Here is a tiny trained network, its code and every weight. The questions are about switching its units off for an input and a class, where a switched-off unit gives its printed mean instead of its output.

import numpy as np


def w(rows, s, z=0):
    codes = np.array(rows[::2]) - 128.0
    scale = np.full(codes.shape[1], s)
    scale[-1] = z or s
    return codes * scale


def f(y):
    return np.maximum(y, 0)


def log_softmax(a):
    a = a - a.max(-1, keepdims=True)
    return a - np.log(np.exp(a).sum(-1, keepdims=True))


def net(x, mask):
    res = np.array(x, float).reshape(1, 6) / 4 @ E
    y = f(res @ A[0][:, :-1].T + A[0][:, -1])
    res = res + np.where(mask, y, B[0][:, -1]) @ B[0][:, :-1]
    return log_softmax(res[-1] @ U[:, :-1].T + U[:, -1])


A, B = {}, {}
E = w([
[126,126,126],'x0',
[144,130,132],'x1',
[131,2,155],'x2',
[76,175,247],'x3',
[135,131,129],'x4',
[16,118,106],'x5',
],0.0078)
A[0] = w([
[228,162,144,202],'n0',
[123,48,102,77],'n1',
[97,128,170,74],'n2',
[193,204,129,134],'n3',
[8,123,67,194],'n4',
[241,99,147,158],'n5',
[143,90,151,81],'n6',
[163,135,36,99],'n7',
[163,71,56,75],'n8',
[103,203,49,77],'n9',
[113,143,142,153],'n10',
[144,180,110,83],'n11',
[95,55,133,71],'n12',
[136,173,129,108],'n13',
[155,111,100,121],'n14',
[95,147,222,139],'n15',
[107,123,80,181],'n16',
[193,118,101,114],'n17',
[188,93,69,131],'n18',
[97,126,99,254],'n19',
[76,173,99,130],'n20',
[136,125,72,88],'n21',
[120,125,92,212],'n22',
[146,114,78,154],'n23',
[115,127,125,246],'n24',
[114,133,224,62],'n25',
[54,98,131,166],'n26',
[185,103,29,63],'n27',
[123,128,172,176],'n28',
[110,57,150,66],'n29',
[122,176,110,63],'n30',
[126,82,128,71],'n31',
[151,4,230,69],'n32',
[117,116,73,219],'n33',
[152,37,201,61],'n34',
[117,86,62,73],'n35',
],0.013,0.0053)
B[0] = w([
[140,54,179,252],'n0',
[89,128,111,192],'n1',
[127,175,127,153],'n2',
[70,33,139,210],'n3',
[179,58,195,254],'n4',
[140,85,192,251],'n5',
[38,112,97,156],'n6',
[130,192,142,217],'n7',
[107,170,128,219],'n8',
[32,93,102,205],'n9',
[121,133,181,158],'n10',
[77,111,124,162],'n11',
[98,125,102,174],'n12',
[100,93,99,159],'n13',
[162,162,132,172],'n14',
[139,189,142,217],'n15',
[157,166,225,196],'n16',
[61,116,149,193],'n17',
[122,154,163,229],'n18',
[191,47,216,221],'n19',
[122,60,107,186],'n20',
[75,218,157,172],'n21',
[139,129,158,201],'n22',
[130,196,185,198],'n23',
[182,61,165,210],'n24',
[94,254,133,188],'n25',
[177,140,179,197],'n26',
[117,191,138,230],'n27',
[170,202,167,183],'n28',
[112,120,89,172],'n29',
[88,61,68,152],'n30',
[96,125,103,153],'n31',
[99,122,124,250],'n32',
[136,142,184,223],'n33',
[91,105,77,211],'n34',
[94,213,134,189],'n35',
],0.0067,0.0074)
U = w([
[157,138,192,156],'0',
[141,163,175,208],'1',
[142,161,179,170],'2',
[133,165,171,186],'3',
[103,250,166,1],'4',
[3,142,96,113],'5',
[213,142,97,38],'6',
],0.013,0.0065)

Each question gives the input, the list of numbers given to net, and the class t.
The units are the neurons (one row each of A and B). Each row of codes is followed by its name. A weight is (code - 128) times the scale printed after its matrix; where a second scale follows, it is the last column's (A, B and U).
mask holds one flag per neuron, in row order. A switched-off neuron (its flag False) gives its mean, the last column of its row in B, instead of its output. The means were averaged over made-up inputs and are rounded, as every weight is.
A unit's drop is (log p(t) with every unit on - log p(t) with that unit switched off) / (log p(t) with every unit on - log p(t) with every unit switched off).
The circuit of an input: a set's keep is (log p(t) with only the set's units on - log p(t) with every unit switched off) / (log p(t) with every unit on - log p(t) with every unit switched off). Starting from the 12 units with the biggest drops (on a tie, the unit counted first), units are removed one at a time, each time the one whose removal leaves the highest keep (on an exact tie, the one counted first), for as long as the keep stays at least 0.8.
circuit, biggest first: the units of the circuit, biggest drop first
k most important neurons: the k neurons with the biggest drops, biggest first
drop of u: that unit's drop, to one decimal
input [4,-7,7,8,-2,1], class 4: 2 most important neurons : n25, n15
input [-8,-8,-1,1,-5,8], class 0: circuit, biggest first : n4, n19
input [-1,-2,-8,-7,1,-2], class 5: circuit, biggest first : n9
input [5,-5,-3,-8,-1,-7], class 4: circuit, biggest first : n27, n7
input [-5,-3,8,4,2,0], class 5: circuit, biggest first : n34, n32, n4
input [1,-5,0,6,3,-1], class 4: circuit, biggest first : n25, n4
input [-4,-3,3,7,1,5], class 4: 3 most important neurons : n25, n15, n0
input [4,4,-8,-2,0,0], class 5: circuit, biggest first : n9, n3
input [-7,7,-8,4,-4,5], class 5: 2 most important neurons : n9, n30
input [-2,5,4,-6,-6,8], class 0: drop of n4 : 0.7
input [-4,-5,-4,-1,-5,6], class 0: drop of n7 : 0.0
input [-1,-6,0,8,-1,3], class 4: drop of n2 : 0.2
